Below are the code and all the weights of a small trained network. Each question names an input and a class and asks about switching units off, where a switched-off unit gives its printed mean instead of its output.

import numpy as np


def w(rows, s, z=0):
    codes = np.array(rows[::2]) - 128.0
    scale = np.full(codes.shape[1], s)
    scale[-1] = z or s
    return codes * scale


def norm(h):
    return h / np.sqrt((h * h).mean(-1, keepdims=True) + 1e-5)


def f(y):
    return y / 2 * (1 + np.tanh(0.7978845608 * (y + 0.044715 * y**3)))


def log_softmax(a):
    a = a - a.max(-1, keepdims=True)
    return a - np.log(np.exp(a).sum(-1, keepdims=True))


def net(x, mask):
    res = np.array(x, float).reshape(1, 5) / 4 @ E
    u = 0
    for l in range(2):
        y = f(norm(res) @ A[l][:, :-1].T + A[l][:, -1])
        res = res + np.where(mask[u : u + 5], y, B[l][:, -1]) @ B[l][:, :-1]
        u += 5
    return log_softmax(norm(res)[-1] @ U[:, :-1].T + U[:, -1])


A, B = {}, {}
E = w([
[75,143,211,253],'x0',
[46,190,112,154],'x1',
[118,130,208,143],'x2',
[194,120,140,194],'x3',
[133,5,2,160],'x4',
],0.0041)
A[0] = w([
[69,81,137,251,254],'L0N1',
[136,58,102,148,50],'L0N2',
[121,91,178,109,110],'L0N3',
[73,145,107,123,142],'L0N4',
[157,195,136,108,59],'L0N5',
],0.011,0.003)
B[0] = w([
[66,116,119,1,254],'L0N1',
[116,105,188,125,159],'L0N2',
[185,61,147,124,135],'L0N3',
[190,110,128,69,153],'L0N4',
[84,60,219,86,142],'L0N5',
],0.0084,0.0075)
A[1] = w([
[46,189,64,89,254],'L1N1',
[29,39,196,221,141],'L1N2',
[212,4,69,64,202],'L1N3',
[254,30,237,162,180],'L1N4',
[48,251,163,104,147],'L1N5',
],0.0089,0.006)
B[1] = w([
[217,25,103,157,228],'L1N1',
[220,183,148,85,137],'L1N2',
[103,254,113,138,244],'L1N3',
[87,182,154,46,179],'L1N4',
[221,69,195,186,177],'L1N5',
],0.0091,0.011)
U = w([
[204,142,7,138,178],'0',
[104,80,64,68,88],'1',
[192,66,194,144,196],'2',
[92,186,181,82,193],'3',
[143,130,146,166,59],'4',
[68,107,130,235,1],'5',
[71,146,81,130,37],'6',
],0.014,0.0051)

Each question gives the input, the list of numbers given to net, and the class t.
The units are the neurons (one row each of A and B). Each row of codes is followed by its name. A weight is (code - 128) times the scale printed after its matrix; where a second scale follows, it is the last column's (A, B and U).
mask holds one flag per neuron, layer by layer. A switched-off neuron (its flag False) gives its mean, the last column of its row in B, instead of its output. The means were averaged over made-up inputs and are rounded, as every weight is.
A unit's drop is (log p(t) with every unit on - log p(t) with that unit switched off) / (log p(t) with every unit on - log p(t) with every unit switched off).
The circuit of an input: a set's keep is (log p(t) with only the set's units on - log p(t) with every unit switched off) / (log p(t) with every unit on - log p(t) with every unit switched off). Starting from all 10 units, units are removed one at a time, each time the one whose removal leaves the highest keep (on an exact tie, the one counted first), for as long as the keep stays at least 0.8.
circuit, biggest first: the units of the circuit, biggest drop first
unit that matters most: the unit with the biggest drop
top k neurons: the k neurons with the biggest drops, biggest first
top k neurons in layer l: the k neurons of layer l with the biggest drops, biggest first
drop of u: that unit's drop, to one decimal
input [7,7,0,-4,-1], class 2: unit that matters most => L1N5
input [-5,-7,-1,-1,2], class 3: top 2 neurons => (L0N1; L1N1)
input [2,-4,2,2,7], class 3: circuit, biggest first => (L0N2; L1N1)
input [2,-7,-6,8,-8], class 3: top 3 neurons in layer 1 => (L1N4; L1N1; L1N5)
input [7,-4,7,-7,-6], class 2: top 2 neurons => (L1N3; L1N5)
input [-2,5,-2,-2,0], class 0: top 2 neurons => (L0N4; L0N1)
input [4,1,-2,-6,0], class 1: top 3 neurons => (L0N1; L0N4; L1N2)
input [-4,-2,3,2,6], class 3: top 2 neurons => (L0N1; L0N2)
input [0,-2,1,6,2], class 3: top 3 neurons => (L0N2; L1N1; L1N3)
input [-2,-1,2,-8,-1], class 0: top 2 neurons in layer 0 => (L0N2; L0N1)
input [0,-2,-3,0,2], class 6: top 3 neurons in layer 0 => (L0N1; L0N5; L0N2)
input [-7,5,8,1,3], class 0: top 2 neurons in layer 1 => (L1N4; L1N1)
input [6,-2,-5,5,5], class 1: top 3 neurons => (L0N1; L1N5; L0N2)
input [-5,1,6,-5,4], class 0: top 2 neurons => (L0N5; L1N4)
input [2,-4,3,4,0], class 3: unit that matters most => L0N3
input [-1,-6,7,7,-4], class 3: top 2 neurons => (L1N4; L1N1)
input [4,2,-5,-1,1], class 1: top 2 neurons in layer 0 => (L0N1; L0N4)
input [-3,-6,0,1,1], class 3: top 2 neurons => (L0N1; L1N4)
input [3,-4,7,-6,8], class 3: top 2 neurons in layer 0 => (L0N2; L0N3)
input [4,2,4,7,-5], class 2: circuit, biggest first => (L1N3)
input [-3,-6,-5,7,4], class 6: drop of L1N5 => 0.1
input [6,-4,6,-4,7], class 1: drop of L0N3 => 0.0
input [3,4,-2,2,1], class 1: drop of L0N1 => 0.9
input [5,7,-3,2,6], class 1: drop of L0N1 => 1.3
